Here is a tiny trained network, its code and every weight. The questions are about switching its units off for an input and a class, where a switched-off unit gives its printed mean instead of its output.

import numpy as np


def w(rows, s, z=0):
    codes = np.array(rows[::2]) - 128.0
    scale = np.full(codes.shape[1], s)
    scale[-1] = z or s
    return codes * scale


def norm(h):
    return h / np.sqrt((h * h).mean(-1, keepdims=True) + 1e-5)


def f(y):
    return np.maximum(y, 0)


def log_softmax(a):
    a = a - a.max(-1, keepdims=True)
    return a - np.log(np.exp(a).sum(-1, keepdims=True))


def net(x, mask):
    res = np.array(x, float).reshape(1, 6) / 4 @ E
    u = 0
    for l in range(4):
        y = f(norm(res) @ A[l][:, :-1].T + A[l][:, -1])
        res = res + np.where(mask[u : u + 8], y, B[l][:, -1]) @ B[l][:, :-1]
        u += 8
    return log_softmax(norm(res)[-1] @ U[:, :-1].T + U[:, -1])


A, B = {}, {}
E = w([
[63,125,90,184,167,174,144,55,201,128,205],'x0',
[196,164,212,144,102,133,89,78,122,120,79],'x1',
[66,197,200,101,93,122,64,229,186,254,165],'x2',
[47,128,135,185,119,212,204,96,69,143,104],'x3',
[154,68,134,148,229,133,118,158,115,134,100],'x4',
[143,196,104,87,64,107,84,113,117,187,60],'x5',
],0.0087)
A[0] = w([
[229,182,138,147,76,142,117,19,40,75,77,85],'0.n1',
[119,132,193,181,196,150,68,81,117,182,124,59],'0.n2',
[43,105,99,183,143,153,234,13,84,97,158,18],'0.n3',
[140,115,194,109,128,139,160,232,33,102,86,72],'0.n4',
[183,63,1,145,140,130,174,110,114,81,113,45],'0.n5',
[111,162,87,157,160,145,121,56,208,105,117,1],'0.n6',
[76,154,102,143,180,133,159,158,61,95,98,77],'0.n7',
[54,104,102,137,182,144,118,114,151,125,117,202],'0.n8',
],0.0084,0.0021)
B[0] = w([
[156,90,198,122,50,113,123,51,68,167,109,230],'0.n1',
[134,118,101,157,81,154,254,179,193,150,85,164],'0.n2',
[97,99,26,217,81,203,99,157,131,68,124,254],'0.n3',
[191,144,128,161,110,97,91,157,33,191,149,211],'0.n4',
[111,174,92,37,202,116,132,134,82,132,178,246],'0.n5',
[174,66,111,114,148,90,90,133,99,148,102,170],'0.n6',
[97,22,134,120,107,120,138,137,140,158,129,182],'0.n7',
[152,157,134,155,63,145,206,145,128,142,168,192],'0.n8',
],0.0094,0.0088)
A[1] = w([
[39,131,119,191,204,193,132,175,137,23,86,4],'1.n1',
[80,86,198,193,240,172,134,93,112,135,108,77],'1.n2',
[74,145,160,151,254,142,129,68,116,92,66,86],'1.n3',
[142,93,111,138,223,122,151,71,4,55,54,28],'1.n4',
[90,142,177,179,150,126,105,163,87,97,121,60],'1.n5',
[75,159,133,123,163,164,148,154,69,174,60,110],'1.n6',
[140,149,189,234,182,159,139,39,191,106,93,40],'1.n7',
[71,95,187,166,170,170,111,37,76,23,132,63],'1.n8',
],0.0098,0.0032)
B[1] = w([
[80,116,227,169,135,131,192,195,172,101,90,193],'1.n1',
[172,151,125,174,83,142,188,112,131,138,90,145],'1.n2',
[198,150,143,109,139,153,102,111,90,166,106,134],'1.n3',
[63,60,147,48,122,120,47,59,186,152,176,254],'1.n4',
[177,168,59,114,123,120,65,100,98,110,106,140],'1.n5',
[169,96,165,78,136,82,74,131,178,95,157,181],'1.n6',
[76,154,128,211,179,168,107,114,84,53,82,142],'1.n7',
[168,148,7,127,106,166,88,184,126,156,112,185],'1.n8',
],0.011,0.0077)
A[2] = w([
[92,236,164,109,78,103,57,160,199,175,144,52],'2.n1',
[108,173,125,93,119,67,134,165,214,112,159,146],'2.n2',
[110,147,78,184,174,177,205,151,158,114,38,19],'2.n3',
[93,135,173,97,201,111,70,108,151,123,99,24],'2.n4',
[231,169,160,173,173,147,137,72,174,90,122,147],'2.n5',
[147,140,218,104,109,103,169,40,111,119,47,3],'2.n6',
[137,133,97,133,86,145,91,92,124,85,49,64],'2.n7',
[92,186,159,126,101,150,92,130,255,168,101,35],'2.n8',
],0.013,0.0014)
B[2] = w([
[126,185,92,79,161,144,160,129,202,201,163,255],'2.n1',
[155,199,197,147,114,104,102,83,160,76,103,201],'2.n2',
[36,107,202,128,166,105,154,209,152,117,166,214],'2.n3',
[80,117,79,97,64,144,130,154,94,141,124,156],'2.n4',
[112,8,123,171,116,135,117,105,101,126,67,148],'2.n5',
[181,116,217,219,134,84,193,134,123,93,190,197],'2.n6',
[194,162,124,164,116,145,141,103,106,133,98,181],'2.n7',
[126,45,141,102,84,140,140,91,192,183,227,204],'2.n8',
],0.014,0.0091)
A[3] = w([
[63,187,72,171,68,185,233,178,82,76,141,183],'3.n1',
[192,59,170,144,180,79,29,210,43,32,73,55],'3.n2',
[112,148,163,59,99,113,178,241,31,139,133,160],'3.n3',
[171,107,212,58,166,124,70,78,64,200,22,56],'3.n4',
[128,120,125,50,54,145,107,95,118,64,64,235],'3.n5',
[254,159,224,151,223,93,109,239,50,134,62,85],'3.n6',
[92,194,111,47,174,103,71,163,172,162,94,1],'3.n7',
[198,136,114,19,218,102,90,91,106,81,175,60],'3.n8',
],0.0099,0.00086)
B[3] = w([
[61,126,194,178,173,195,108,113,216,137,119,245],'3.n1',
[134,111,139,66,50,125,134,30,139,175,222,221],'3.n2',
[209,59,56,122,120,128,128,143,119,78,82,223],'3.n3',
[126,98,132,114,136,98,208,249,112,93,146,233],'3.n4',
[172,137,100,145,189,138,85,133,195,134,98,193],'3.n5',
[150,157,179,175,114,123,154,111,53,91,19,253],'3.n6',
[146,194,92,153,136,184,104,150,182,156,75,222],'3.n7',
[51,143,136,113,162,78,133,133,44,100,129,254],'3.n8',
],0.012,0.0065)
U = w([
[160,216,73,109,154,123,95,206,107,146,43,108],'0',
[121,189,153,147,147,108,118,109,137,116,87,9],'1',
[57,203,115,141,194,105,127,117,115,56,156,2],'2',
[127,188,130,97,114,142,134,144,241,207,190,200],'3',
[138,91,46,200,91,228,73,71,127,121,75,128],'4',
[217,96,186,161,63,97,167,115,52,128,97,210],'5',
[4,69,140,219,136,221,157,177,179,107,137,171],'6',
[100,55,55,47,145,88,83,113,71,103,159,122],'7',
],0.012,0.0034)

Each question gives the input, the list of numbers given to net, and the class t.
The units are the neurons (one row each of A and B). Each row of codes is followed by its name. A weight is (code - 128) times the scale printed after its matrix; where a second scale follows, it is the last column's (A, B and U).
mask holds one flag per neuron, layer by layer. A switched-off neuron (its flag False) gives its mean, the last column of its row in B, instead of its output. The means were averaged over made-up inputs and are rounded, as every weight is.
A unit's drop is (log p(t) with every unit on - log p(t) with that unit switched off) / (log p(t) with every unit on - log p(t) with every unit switched off).
The circuit of an input: a set's keep is (log p(t) with only the set's units on - log p(t) with every unit switched off) / (log p(t) with every unit on - log p(t) with every unit switched off). Starting from the 12 units with the biggest drops (on a tie, the unit counted first), units are removed one at a time, each time the one whose removal leaves the highest keep (on an exact tie, the one counted first), for as long as the keep stays at least 0.8.
units of the circuit, in order: the units of the circuit, biggest drop first
unit that matters most: the unit with the biggest drop
k most important neurons: the k neurons with the biggest drops, biggest first
k most important neurons of layer l: the k neurons of layer l with the biggest drops, biggest first
drop of u: that unit's drop, to one decimal
input [-7,3,-4,-7,6,-3], class 7: units of the circuit, in order => [1.n4]
input [0,-5,1,-7,7,-3], class 5: units of the circuit, in order => [1.n4 2.n1]
input [4,5,-3,5,4,8], class 5: 2 most important neurons => [0.n1 2.n6]
input [-6,4,0,-8,-7,7], class 5: units of the circuit, in order => [2.n6 0.n1]
input [3,-4,-7,6,-7,7], class 4: 2 most important neurons => [0.n1 0.n6]
input [-8,-3,-6,4,6,3], class 7: 2 most important neurons => [1.n4 0.n5]
input [-2,4,-8,6,-1,-8], class 4: 3 most important neurons => [0.n1 1.n4 0.n3]
input [-3,3,-2,-7,3,-4], class 7: 2 most important neurons => [1.n4 2.n4]
input [3,2,-6,0,-3,-5], class 4: 4 most important neurons => [0.n3 0.n1 1.n4 0.n6]
input [6,-2,1,-8,1,-4], class 2: 2 most important neurons => [2.n2 0.n1]
input [-2,-5,-7,2,-2,2], class 4: 2 most important neurons of layer 0 => [0.n3 0.n4]
input [4,8,1,-5,8,0], class 6: 3 most important neurons => [0.n2 2.n3 0.n4]
input [0,6,2,7,-7,1], class 5: 2 most important neurons => [0.n1 2.n6]
input [-2,-4,-5,3,8,1], class 7: most important neuron => [0.n5]
input [7,7,3,-7,6,2], class 6: 2 most important neurons of layer 1 => [1.n7 1.n4]
input [-3,1,-4,7,-3,0], class 4: 2 most important neurons => [0.n3 0.n1]
input [5,7,-3,1,0,1], class 4: 3 most important neurons of layer 0 => [0.n1 0.n3 0.n4]
input [-6,-6,-8,6,-1,2], class 7: 2 most important neurons => [0.n5 1.n4]
input [5,-8,-4,-4,5,4], class 7: 2 most important neurons => [0.n5 0.n6]
input [-6,-8,-8,7,5,4], class 7: unit that matters most => 0.n5
input [-1,1,-8,6,5,-1], class 4: 2 most important neurons => [0.n3 1.n4]
input [5,1,-2,5,-5,8], class 4: 3 most important neurons of layer 0 => [0.n1 0.n3 0.n6]
input [-8,-3,-8,5,7,8], class 7: 2 most important neurons => [1.n4 0.n5]
input [-3,-8,-7,5,8,5], class 7: drop of 0.n5 => 0.3
input [1,8,2,1,3,3], class 5: drop of 0.n1 => 0.1
input [4,8,3,3,-6,4], class 5: drop of 0.n1 => 0.3
input [-6,-3,5,2,-6,-8], class 0: drop of 0.n4 => 0.3
input [0,6,0,-7,6,-3], class 5: unit that matters most => 1.n4
